[  6   2   0   2  12 -10   4   7  -7 -25   4   9 -11  10 -19   0  -9   6] -> (52) > fode
[ -6   9   6  27   3  14  29  20   6  18 -17  43 -15 -73 -12  -5   4   5] -> (53) > dudur
[  -7   -2    6  -62    9   13   23   -6    4   -9   -3  -24 -105   47
   -5   -1   -7    7] -> (47) > ziv
[ -4   1  10 -23   4  27  20   1   0 -33 -12  28  -7 -23 -14  -1  38   1] -> (52) > fode
[ -3  -7  -4 -21  -4  45  45 -47  22  39   1 -14 -39 -30   6  -1 -25  -6] -> (44) > Zogi
[-16   3  -4  53   0  -7  10  -3  -6  -8   1  -3 -28 -54 -19  -5 -38   3] -> (53) > Ravad
[ 21  -1  11   7  -1 -11  10  -9   1 -20   6  39  -1 -10 -11  -7  -2   1] -> (52) > fode
[-11   7   0  21   7  -9  13   1   0  17  -3  -1 -47 -38 -18  -8 -28  -8] -> (53) > dudur
[ -8   0   6   3   0 -16  22   3   2  28  -2  -1 -54 -16  -6  -1 -41 -11] -> (53) > kedo
[-15   0  -3  42  -2 -22  -9  31 -11  14 -12   8 -16 -41  -1   0 -17   0] -> (53) > kedo
[-11   7  -3  51   2  -8  13   1  -3  10   6  -7 -12 -70 -20  -4 -34 -13] -> (53) > Ravad
[ -9  -2   4 -13   2  12   7 -13   6 -44  11 -13 -55  30 -21  -4 -13   6] -> (52) > kegon
[ -1  -9   3   3  -1   1 -16  20 -13 -47   6 -15 -53  41 -21  -8   2  10] -> (52) > Monu
[-11  -5  27  -4  -2   2  -3  24  -2 -25  -4  -5 -25   7  -6  -1  24   6] -> (52) > Monu
[-14   2  -5  25   7  -5  -4   4 -14  15 -12   0 -26 -14  -5  -3 -30   1] -> (53) > Ravad
[  1   6  13  16   7 -30 -21  37  -8 -56   8   5 -41  45 -22  -5  55  10] -> (52) > Monu
[ -1 -10   9 -29   1  -1   8   8   3   9   8 -23 -75  59  -9  -2 -16  -3] -> (47) > ziv
[ -8 -14  11 -29   1  12  -6  33  -8 -20 -13  -3 -61  60   6  -2  36   8] -> (47) > Ser
[  8  -9  14  -4   2 -15  -5  19 -11 -12  -3  23 -78  72   0   2 -19  11] -> (47) > Pafe
[-17  -7  -9 -25  -1  31   2   1   5  18  -6 -42 -32  17  12  -2   1   8] -> (44) > Zogi
[ -5   1   9  10   1 -14 -18  12 -10 -63  14 -12 -60  36 -15  -8 -14  15] -> (52) > Monu
[ -3  -9   5   1  -9  27   3  38  19  50 -14   3  15 -27   3   4  32  -9] -> (44) > Nila

[  7  17 -20  47 -16  25   6 -16   8   5  -3   7  -2   0  -7 -14   4  -4] -> duso > A
[  8  20 -10  67  -4   1  25 -33  12  22  -7  -7 -28 -31  -9 -24   5 -51] -> kanu > Q
[-14  35 -35  49 -48  26  37 -10   2  17   0   9 -31 -17 -14 -34   3   4] -> duso > N
[ 12  51 -12  87 -43  10  41 -12   8  28   1 -30 -56 -32 -32 -14  10 -38] -> kanu > H
[-21  47  14  18 -29  -5  -1 -15   7  24  -3  -6 -51 -22  14 -10   7 -41] -> kanu > Q
[-21  57 -51  63 -55  37  48 -16   4  19  -1   1 -46  -8 -16 -22  16 -21] -> duso > A
[ 44 -22  15  35   2  -4   9   0  17   2 -10  -9   6 -24  17  14  -1 -17] -> kanu > M
[ -4  13 -52  60 -20  24  18 -26   3  15  -8   8  -8   0  -8 -43   1  19] -> duso > N
[ 26  34 -43  59 -55  33  37 -17   6   7   0  38   0  -3  -6 -23   4   8] -> duso > N
[-31  27   6  62 -28   4  -4  -1   9  22   4 -31 -22 -21  -9 -15  10 -23] -> kanu > H
[-16  24  -8  29 -68   9  25 -18  -5  30  10  -9 -65 -17 -31   4   4   6] -> duso > G
[-27  35  15  28 -21   1   4 -11  -2   3  -3  -5 -14   4 -13  21   5 -34] -> kanu > M
[-30  51 -14  37 -34   9  16   6   6  34   6 -15 -45 -33 -10 -14   6 -18] -> kanu > H
[-43  43  -9  24 -57  28  12  12   5  -1   8  -8 -15  21 -13  -1   6  23] -> duso > N
[ -5  48 -47  75 -45  35  45 -37   2  20  -4  17 -62 -24 -40 -21   9  -7] -> duso > A
[ 31  17 -16  96  14   7  19 -16  10  20 -15   9 -15 -39  -5 -13  10 -36] -> kanu > H
[ 32  22 -33  25 -60  22  35 -10  -4  10  10  -7 -62 -23 -14 -22  -1   4] -> duso > G
[-11  11 -27  62 -47  17  35  -3   2  -3   4   5   5 -15  23 -26   4  24] -> duso > N

[ 16 -16  -3 -15 -24   3 -19 -22   8 -12  15   5 -10 -15  -4 -14 -13   1] -> E > <81>
[ 15   4   8  16 -34   1  12  11  -2  -1  -7   4 -16  -8  -4   1 -36 -27] -> E > <59>
[ 12  -1 -52 -15  40  -4   2   9  -1  -5   4  -5   5   2  -2 -34  13  -5] -> F > <70>
[  4 -10 -34  30 -20  -2 -28   8  -4 -11 -41   7 -55 -19  -1   9 -39  44] -> E > <59>
[-13  23 -61 -49  23   1  -5 -56  33   2  31  -8 -11  15  -2 -20   9  10] -> J > <56>
[  0   6 -17 -17  79 -16  -6  -1 -29   2  34   1   9   6 -19 -20  16  -3] -> F > <71>
[ -5  -4  63 -18  38  28 -15 -16 -39  -6  40  10  10  19 -10   6  36 -27] -> F > <71>
[ -4  -8 -59  33 -10   1 -30  -6   3  23  10   3 -21  14   1   4 -15  -4] -> X > <68>
[  1  12  -8   9  -8   3   6 -20  -4  10   4  -6   5  -4   0  15   0 -27] -> X > <58>
[ 11   4  -1 -28  54 -18  -5 -24 -31   3  36   6   2  11 -14 -22  -2  -4] -> F > <85>
[ 24 -17  -7  15 -17  10  11  -3 -12 -13 -23   6 -21 -12   1  -8 -25 -12] -> E > <59>
[ -9 -13   9 -13  89   5  23 -17 -35  10  27  -1  22   7  -6 -13  32 -30] -> F > <71>
[ -1 -26 -81  17  52   8  -6  -1  -1   6  -5  -2   3 -14  -5 -29   4  -2] -> X > <82>
[ -3  32  30 -35   1   3  19 -28  -1 -23 -11   1 -28  15  -2  14  -2  -3] -> J > <61>
[ -4 -14 -37  -3  19  14 -11 -17  -9  -5   1  -4 -13  -5  -4  -7   4 -10] -> X > <82>
[ -3   0   9 -14  59 -19  21 -20 -23  18  66 -13  69  -3  -5  -1  34 -32] -> F > <71>
[  8   7  -2   5 -15  -5   5 -14   9   7  16  -3   4 -37  -6   4 -19  -6] -> E > <78>
[ -5   5 -18 -21  55  -3 -18 -36 -25   2  62  -3   6  23  -9 -13  19 -19] -> F > <85>
[  1  12 -23  -1  31 -14  15 -25 -26  12  -7  -3  17  13   4  12  15 -10] -> J > <60>
[ 19 -28  -2  -8  14   7  -3 -27 -15  -9   3  10 -12  -1  -2 -20  -7 -10] -> F > <70>
[ 33 -17 -37 -17 -31   1 -15 -33  11  -1   7   5 -10  -5   4 -25 -13 -11] -> E > <81>
[  2  10 -12 -23 -31   9 -37 -31   3 -18  10  10 -38   7  -5  13  -7  21] -> J > <60>
[ -9  -6 -18   0  24 -13 -39 -11 -28   6  37   4   8  11  -6   3  22  12] -> F > <85>
[ 14  -2 -30  -2  19  13  -8 -17 -13  19  -7   8 -16  34  -1 -15  -7 -28] -> X > <82>
[ 17 -23  -8   8 -11  13  -5 -48 -27  -5 -31   9 -32 -13   3  17 -13  -4] -> E > <59>
[  6 -16   6  28  34  20   2 -36 -42  29 -46  16 -35  -6  -3  11 -18 -12] -> X > <68>
[ -9  39 -26 -45   1   5   0 -25  22 -25   5  -9 -17   0   0  -1  14   7] -> J > <61>
[  7  -5 -28   0  61  -2  -9  16 -13  12  37  -4  23  -8  -8 -29  23 -26] -> F > <85>
[  5  29   2 -37 -12  12  -6 -11  10 -18 -33   3 -39   5   4  -6   0  15] -> J > <61>
[  1 -21 -46  29  40   9  15 -18  -9  22 -14   0   0 -14   0  -9  -9 -11] -> X > <58>
[-10  -4 -21   2  58 -12 -10 -18 -39  12  31   1  14  14  -9   1  16   2] -> F > <71>
[-19   4 -19 -29  86   4   9 -18 -13  11  18  -4   5   8  -8 -29  30 -17] -> F > <71>
[ -8  36  -9 -24  -3   4   6 -11   3  -3 -15  -3 -14  18   4  16  14  -3] -> J > <60>
[ -1  28  19 -42  22  17  12 -10  13 -15 -12  10 -35  20  -5 -23  -3 -12] -> J > <61>
[ 10   7  41 -24  29   1  37 -30 -15  -2  -1   6   3   4  -1   4  -3 -28] -> J > <61>
[ 15 -17  12 -26  11  -7 -25 -12 -22 -26  48   7  13  -6 -12 -15   9  -2] -> F > <70>
[ -1  17 -25 -12  12   6 -33 -27 -15  -9 -19   4 -37  -2  -4  10  -7  15] -> J > <60>
[ 15  -3 -25  19  -1  -2   2   2   1  10  -5  -1  -2 -46  -1  -7 -13 -12] -> E > <78>
[  7 -10 -67   9  31  -2  -1 -14 -12   5  -8   1 -25  -2  -5 -20 -12  -7] -> X > <82>
[ 23   0 -24 -19 -35  -2 -19   4   5 -15 -18   5 -32   7   2  -8  -7   2] -> E > <81>
[ 17  -4  14 -18  -7  -3 -14  27 -16 -20  23   1   1  16  -5 -13  15  -8] -> F > <70>
